In the rows, 128 means zero.
Two labels a row
[144 130 137  85 128 116 128 127 111 135 129 126 105 134 133 148 125 124
 122 162 115 135 139 101 133 214  72 121] -> Q58, A
[150 132 129 137 111 126 114 122  91 141 134 115 170 122 107 119 134 125
 153 139 127 119 129 112 108  67  82 142] -> Q856, K
[ 70 134 131 114 140 136 143 123 105 146 121 130 113 131 128 141 136 117
 120 166 102 145 140 102 128 193 121  99] -> Q856, A
[172 125 133 181 121 140  95 137  96 146 118 154 162 115 101 141 134 128
 137 152 133 116 135 115 124  96 106 139] -> Q856, V
[ 91 130 136 144 129 141 117 121  97 144 124 126 134 114 103 129 124 113
 138 148 108 123 138 106 116 174  88 124] -> Q58, Z
[ 59 120 135 138  97 132  40 130 114 148 133  98 163 110 114 118 135 111
 131 184 130 118 130  68 118 107  25 143] -> Q856, V
[159 112 134 164 105 139  71 122 109 136 127 119 171 111  97 120 114 118
 153 141 134 110 139  99 115  84  37 154] -> Q856, V
[ 21 113 131 177 112 142 114 114 104 155 122 107 133 104 103 127 133 113
 134 154 122 136 134 109 111 164   9 126] -> Q986, Z
[192 126 134 124 106 128 118 118 110 135 124 115 159 134 117 131 114 129
 150 155 136 130 136 114 122  13 100 120] -> Q856, H
[130 129 125 125 103 127 104 123  78 138 141 113 161 114  92 131 144 125
 140 161 145 129 138 119 106 145   4 161] -> Q621, H
[119 136 132 117 123 152  88 113  80 131 119 134 171 117  96 121 100 115
 155 145 122 130 142 103 114  86  89 137] -> Q856, A
[107 125 119 128 131 142 115 131  71 134 132 119 151 105 113 133 132 116
 143 155 131 117 146 120 103 218   4 153] -> Q938, H
[216 122 127 109 103 102 128 140 113 136 139 104 163 118 120 132 115 122
 137 154 126 120 139 118  98 126   4 132] -> Q856, V
[217 125 137 132 120 148 101 138 109 134 123 140 151 136 130 129 123 128
 155 153 128 105 139 105 135  40 186 119] -> Q856, H
[ 33 126 125 142 122 145  93 115 103 140 131  86 150 113 131 119 127 115
 151 150 127 115 139  94 116 155   4 137] -> Q938, H
[ 46 124 131 167 125 135 113 127 102 157 122 107 128 119 133 138 143 113
 131 165 115 128 141  96 121 190  19 111] -> Q58, A
[ 39 127 126 158 122 120  96 104 119 131 146  83 153 106  86 113 131 118
 138 122 110 115 127 114 111 147   4 164] -> Q938, K
[172 132 135 153 128 116 108 134 112 136 121 145 135 129 105 136 137 133
 128 116 119 124 136 138 142 149 134 126] -> Q856, V
[160 131 127 130 115 125 112 139 112 150 123 128 161 120 117 136 111 120
 136 146 118 121 133 109 116 109  75 116] -> Q856, Z
[211 125 133  92  99 134 102 121  87 134 136 103 169 123 115 109  99 119
 170 143 128 116 140 109 107  77  93 132] -> Q856, K
[ 42 123 125 144 115 154  64 133 114 126 134 121 166 112 106 121 142 122
 126 172 125 125 133 103 128  94  82 133] -> Q856, V
[123 124 128 152 147 149 130 119  84 140 115 147 127 117 126 144 118 118
 137 132 116 121 148 120 119 195  52 127] -> Q58, A

Both labels of each row
[120 120 173 122 123 126 120 147 129 129 123 130 141 117 138 126 131 137
 122 141 125 143 132 137 117 121 130  89] -> <23>, Q152
[127 121 137 131 127 133 101 142 118 116 130 124 118 141 156 146 143 123
 102 151 130 135 110 135 138 127 122 126] -> <23>, Q541
[123 120 114 119 131 130 122 136 124 113 124 118 126 136 136 135 141 120
 119 125 137 117 118 115 126 139 123 140] -> <24>, Q485
[123 136 122 167 117 130 112 121 116 122 129 129 157 106 115 110 129 102
 122 129 102 152 139 128 114 116 139  85] -> <24>, Q152
[124 105 163 160 108 123 120 148 112 132 120 132 177 108 141 113 142 125
 137 154 108 141 114 126 121 113 122 105] -> <24>, Q152
[120 118 181 150 116 124 136 131 123 114 122 133 160 122  99 113 123 151
 132 135 145 142 134 142 125 106 126 106] -> <23>, Q431
[114 136 163 162 106 132 117 118 103 126 123 124 143 114 123 116 144 127
 125 123 159 145 141 115 119 133 133 117] -> <24>, Q541
[129 138 142 134 101 123  94 132 112 124 124 127 140 122 150 139 144 125
 129 143 148 133 128 116 128 100 134  62] -> <24>, Q152
[125 139 168 165  95 123 108 117 106 117 121 126 173 124 115 109 138 147
 143 139 153 140 132 128 130  85 137  42] -> <24>, Q152
[134 150  94 153 117 133 114 116 123 119 129 128 132 146 141 132 122 103
 136 127 147 132 124 112 125 120 134  63] -> <24>, Q552
[146 127 168 153 126 123 111 137 114 135 142 133 137 130 149 129 137 135
 120 153 133 129 127 145 127 123 123 130] -> <24>, Q541
[121 129 138 163 109 127 118 139 126 123 130 128 154 113 138 134 136 114
 127 145 108 144 114 135 119 113 135  75] -> <24>, Q552
[118 121 123 126 134 123 117 155 128 119 128 129 149 119 155 144 138 120
 113 143 106 149 124 138 125 126 126 100] -> <23>, Q152
[102  93 142 164 125 121 163 163 133 112 127 142 182 142 140 117 153 133
 134 141 114 145 119 143 124 148 118 158] -> <24>, Q552
[143 124 147 124 131 132  98 126 120 140 131 122 111 111 129 132 115 129
 117 136 120 136 123 130 133 105 121 112] -> <23>, Q152
[143 127 144 127 125 129  88 128 110 141 128 126 126 102 150 138 132 119
 110 141 101 133 125 118 122 105 132 104] -> <23>, Q152
[126 106 118 115 140 125 112 151 132 133 139 137 135 134 161 141 138 121
 104 145 114 145 128 146 121 138 126 124] -> <23>, Q552
[114 103 171 128 113 117 111 153 110 126 122 125 143 114 165 135 153 162
 138 153 131 137 113 126 119 107 121 106] -> <24>, Q152
[113 113 140 156 116 118 120 132 106 128 127 140 163 132 145 119 135 120
 132 148 131 140 123 123 123 123 129 103] -> <24>, Q552
[125  97 139 124 142 121 136 166 134 122 126 137 145 142 158 144 143 138
 113 155 102 137 112 159 133 136 114 148] -> <23>, Q152
[113 129 127 147 124 123 131 140 131 116 122 129 147 139 139 135 141 125
 128 139 140 152 133 137 133 125 125  89] -> <24>, Q152
[120 117 118 155 124 129 133 138 130 121 129 138 165 134 127 119 140 114
 128 136 111 139 124 139 125 135 130 125] -> <24>, Q152
[119 121 134 136 127 125 142 139 128 123 125 134 147 138 137 129 130 129
 140 142 136 131 124 128 128 126 123 112] -> <24>, Q152
[146 102 185  88 136 104 117 153 125 125 148 126  98 137 174 157 134 172
 132 166 143 113 102 143 148 121 108 136] -> <23>, Q152
[123 129 110  89 125 127  97 127 125 131 131 129 114 119 144 152 143 110
  95 118 122 140 140 116 103 148 133 131] -> <23>, Q485
[132 124 167 129 119 132  93 128 112 129 130 117 131 101 123 129 132 140
 118 137 114 144 126 129 120  99 130 104] -> <23>, Q152
[126 157  53 166 135 151 109  96 130 126 124 131 151 129  93 119 104  70
  98  95 108 178 176 137 111 119 148  35] -> <23>, Q152
[129 136 150 108 129 130 100 141 132 125 125 121 104 109 139 149 124 149
 108 139 124 149 125 145 128 105 130  81] -> <23>, Q152
[130 146  86  91 125 121  88 123 123 119 126 127 132 113 124 143 139  99
  94 104 108 136 145 117 110 120 144  94] -> <23>, Q485
[119 128 137 140 128 139 120 139 124 133 122 123 123 115 139 131 120 116
 120 138 129 148 131 132 121 120 127 102] -> <23>, Q152
[137 132 157 104 120 115 107 148 127 136 139 125 124 113 159 151 139 142
 117 155 111 124 105 137 130 107 134 104] -> <23>, Q552
